Below are the code and all the weights of a small trained network. Each question names an input and a class and asks about switching units off, where a switched-off unit gives its printed mean instead of its output.

import numpy as np


def w(rows, s, z=0):
    codes = np.array(rows[::2]) - 128.0
    scale = np.full(codes.shape[1], s)
    scale[-1] = z or s
    return codes * scale


def f(y):
    return y / 2 * (1 + np.tanh(0.7978845608 * (y + 0.044715 * y**3)))


def log_softmax(a):
    a = a - a.max(-1, keepdims=True)
    return a - np.log(np.exp(a).sum(-1, keepdims=True))


def net(x, mask):
    res = np.array(x, float).reshape(1, 2) / 4 @ E
    y = f(res @ A[0][:, :-1].T + A[0][:, -1])
    res = res + np.where(mask, y, B[0][:, -1]) @ B[0][:, :-1]
    return log_softmax(res[-1] @ U[:, :-1].T + U[:, -1])


A, B = {}, {}
E = w([
[122,74,132,114,174,40,78,6,153],'x0',
[172,209,26,159,130,70,127,122,93],'x1',
],0.016)
A[0] = w([
[157,198,66,218,131,64,57,110,50,190],'N0',
[82,154,115,118,55,254,181,191,110,183],'N1',
[170,224,17,191,84,91,191,158,92,255],'N2',
[88,65,148,65,152,67,51,83,214,243],'N3',
[111,11,103,87,223,83,28,77,132,184],'N4',
[99,114,178,122,10,206,169,227,156,244],'N5',
[145,125,168,174,152,131,109,119,116,91],'N6',
],0.0098,0.0039)
B[0] = w([
[26,145,57,131,75,106,120,124,129,230],'N0',
[129,140,118,255,157,179,133,196,112,232],'N1',
[96,187,134,191,91,138,94,154,124,254],'N2',
[151,144,149,47,154,152,224,75,128,234],'N3',
[148,89,101,77,140,151,236,98,114,241],'N4',
[153,183,178,171,240,186,116,245,117,237],'N5',
[140,124,162,144,143,150,118,54,134,130],'N6',
],0.013,0.022)
U = w([
[179,127,177,133,172,85,14,197,131,158],'0',
[175,97,133,42,171,121,177,75,111,211],'1',
[161,158,236,31,193,212,125,187,110,64],'2',
[132,124,146,214,184,208,78,238,123,184],'3',
[58,167,96,154,24,81,2,140,134,132],'4',
[86,126,73,111,43,82,152,90,208,77],'5',
[204,41,53,177,92,146,81,144,253,4],'6',
],0.0071,0.002)

Each question gives the input, the list of numbers given to net, and the class t.
The units are the neurons (one row each of A and B). Each row of codes is followed by its name. A weight is (code - 128) times the scale printed after its matrix; where a second scale follows, it is the last column's (A, B and U).
mask holds one flag per neuron, in row order. A switched-off neuron (its flag False) gives its mean, the last column of its row in B, instead of its output. The means were averaged over made-up inputs and are rounded, as every weight is.
A unit's drop is (log p(t) with every unit on - log p(t) with that unit switched off) / (log p(t) with every unit on - log p(t) with every unit switched off).
The circuit of an input: a set's keep is (log p(t) with only the set's units on - log p(t) with every unit switched off) / (log p(t) with every unit on - log p(t) with every unit switched off). Starting from all 7 units, units are removed one at a time, each time the one whose removal leaves the highest keep (on an exact tie, the one counted first), for as long as the keep stays at least 0.8.
units of the circuit, in order: the units of the circuit, biggest drop first
k most important neurons: the k neurons with the biggest drops, biggest first
drop when u is switched off: that unit's drop, to one decimal
input [0,2], class 4: units of the circuit, in order -> N5; N4
input [0,-6], class 2: units of the circuit, in order -> N2
input [-6,8], class 4: units of the circuit, in order -> N0; N2
input [0,-4], class 2: 2 most important neurons -> N2; N1
input [8,6], class 5: 2 most important neurons -> N0; N5
input [6,5], class 5: 2 most important neurons -> N0; N5
input [5,8], class 4: 2 most important neurons -> N2; N0
input [2,-8], class 2: 2 most important neurons -> N0; N5
input [1,1], class 5: drop when N3 is switched off -> 0.1
input [2,-7], class 2: drop when N0 is switched off -> 0.5
input [-4,6], class 4: drop when N0 is switched off -> 0.1
